Here is a tiny trained network, its code and every weight. The questions are about switching its units off for an input and a class, where a switched-off unit gives its printed mean instead of its output.

import numpy as np


def w(rows, s, z=0):
    codes = np.array(rows[::2]) - 128.0
    scale = np.full(codes.shape[1], s)
    scale[-1] = z or s
    return codes * scale


def norm(h):
    return h / np.sqrt((h * h).mean(-1, keepdims=True) + 1e-5)


def f(y):
    return y / 2 * (1 + np.tanh(0.7978845608 * (y + 0.044715 * y**3)))


def log_softmax(a):
    a = a - a.max(-1, keepdims=True)
    return a - np.log(np.exp(a).sum(-1, keepdims=True))


def net(x, mask):
    res = np.array(x, float).reshape(1, 7) / 4 @ E
    u = 0
    for l in range(2):
        y = f(norm(res) @ A[l][:, :-1].T + A[l][:, -1])
        res = res + np.where(mask[u : u + 4], y, B[l][:, -1]) @ B[l][:, :-1]
        u += 4
    return log_softmax(norm(res)[-1] @ U[:, :-1].T + U[:, -1])


A, B = {}, {}
E = w([
[121,117,127,126,130,129,143,126],'x0',
[85,201,3,157,102,222,135,99],'x1',
[151,160,148,135,145,139,138,122],'x2',
[112,103,196,247,59,191,122,150],'x3',
[75,122,178,63,165,199,108,120],'x4',
[121,113,124,125,124,128,137,127],'x5',
[64,194,152,137,85,47,162,88],'x6',
],0.0081)
A[0] = w([
[88,112,226,226,57,186,106,159,1],'L0N0',
[3,187,180,149,125,43,130,31,27],'L0N1',
[55,119,230,40,141,207,50,61,24],'L0N2',
[1,155,183,52,197,215,114,128,95],'L0N3',
],0.0063,0.0062)
B[0] = w([
[170,73,177,77,94,155,123,32,231],'L0N0',
[217,144,147,29,83,178,155,254,195],'L0N1',
[216,73,143,209,153,58,182,143,201],'L0N2',
[159,128,53,160,122,86,174,119,253],'L0N3',
],0.015,0.0029)
A[1] = w([
[208,52,99,112,187,218,105,209,2],'L1N0',
[97,93,245,133,213,74,105,191,171],'L1N1',
[126,152,95,1,213,75,121,96,57],'L1N2',
[192,130,79,182,112,56,132,129,59],'L1N3',
],0.0096,0.0075)
B[1] = w([
[163,186,168,43,45,91,194,192,174],'L1N0',
[58,188,36,123,193,128,98,119,253],'L1N1',
[135,63,247,184,47,203,96,69,200],'L1N2',
[167,20,180,167,175,129,229,133,170],'L1N3',
],0.012,0.0065)
U = w([
[138,68,198,149,79,181,96,32,73],'0',
[158,178,136,51,70,115,162,254,99],'1',
[181,85,88,231,159,66,192,134,92],'2',
[45,186,48,158,179,139,62,111,254],'3',
],0.014,0.0065)

Each question gives the input, the list of numbers given to net, and the class t.
The units are the neurons (one row each of A and B). Each row of codes is followed by its name. A weight is (code - 128) times the scale printed after its matrix; where a second scale follows, it is the last column's (A, B and U).
mask holds one flag per neuron, layer by layer. A switched-off neuron (its flag False) gives its mean, the last column of its row in B, instead of its output. The means were averaged over made-up inputs and are rounded, as every weight is.
A unit's drop is (log p(t) with every unit on - log p(t) with that unit switched off) / (log p(t) with every unit on - log p(t) with every unit switched off).
The circuit of an input: a set's keep is (log p(t) with only the set's units on - log p(t) with every unit switched off) / (log p(t) with every unit on - log p(t) with every unit switched off). Starting from all 8 units, units are removed one at a time, each time the one whose removal leaves the highest keep (on an exact tie, the one counted first), for as long as the keep stays at least 0.8.
circuit, biggest first: the units of the circuit, biggest drop first
unit that matters most: the unit with the biggest drop
k most important neurons: the k neurons with the biggest drops, biggest first
k most important neurons of layer l: the k neurons of layer l with the biggest drops, biggest first
drop when u is switched off: that unit's drop, to one decimal
input [-3,-6,-7,6,-1,7,-7], class 1: 3 most important neurons -> (L1N0 L1N2 L1N1)
input [4,-3,-7,5,8,-3,1], class 2: unit that matters most -> L0N2
input [-5,7,-4,-8,-6,8,-7], class 0: circuit, biggest first -> (L1N2 L1N1 L0N3)
input [-4,5,3,-7,8,-3,5], class 2: 4 most important neurons -> (L0N3 L0N2 L0N0 L1N3)
input [7,7,3,-7,0,-8,-7], class 0: 2 most important neurons -> (L1N2 L1N1)
input [-3,-8,0,-1,1,4,6], class 3: 2 most important neurons of layer 1 -> (L1N1 L1N0)
input [6,-4,0,-4,2,7,-4], class 0: 3 most important neurons -> (L1N2 L0N1 L1N0)
input [4,-4,0,-2,2,3,3], class 3: 3 most important neurons -> (L1N1 L1N0 L0N0)
input [3,-4,8,-8,-8,-4,-4], class 0: 3 most important neurons -> (L1N2 L0N2 L0N3)
input [-7,6,5,-5,-7,-2,2], class 2: 2 most important neurons -> (L1N3 L1N1)
input [-1,-5,5,-1,5,1,-3], class 2: 3 most important neurons -> (L0N2 L0N3 L1N3)
input [-1,-1,6,7,5,5,-8], class 1: 2 most important neurons -> (L1N0 L1N2)
input [2,-5,7,2,7,4,6], class 2: 3 most important neurons -> (L0N2 L0N3 L1N0)
input [-4,-1,-3,-4,7,5,2], class 2: most important neuron -> (L0N2)
input [-4,3,-3,-2,8,-7,5], class 2: 2 most important neurons of layer 0 -> (L0N3 L0N2)
input [0,2,7,1,5,3,4], class 2: 2 most important neurons -> (L0N3 L0N2)
input [5,-8,7,3,-5,-2,0], class 3: 3 most important neurons -> (L1N1 L0N3 L0N2)
input [-7,-6,-2,4,-7,-4,7], class 1: 3 most important neurons of layer 0 -> (L0N1 L0N2 L0N3)
input [8,2,-3,-3,8,-8,7], class 2: 2 most important neurons of layer 1 -> (L1N3 L1N0)
input [4,-2,1,-1,0,2,3], class 1: unit that matters most -> L0N1
input [-7,5,2,7,-2,6,-8], class 1: 3 most important neurons of layer 1 -> (L1N0 L1N2 L1N3)
input [6,-1,7,-5,3,4,4], class 0: drop when L1N2 is switched off -> 2.6
input [-8,-1,-6,-5,7,-1,3], class 2: drop when L0N2 is switched off -> 0.7
input [3,6,5,-7,-5,2,-3], class 0: drop when L0N3 is switched off -> 0.2
input [7,-6,2,-5,1,-1,0], class 3: 2 most important neurons of layer 1 -> (L1N1 L1N3)
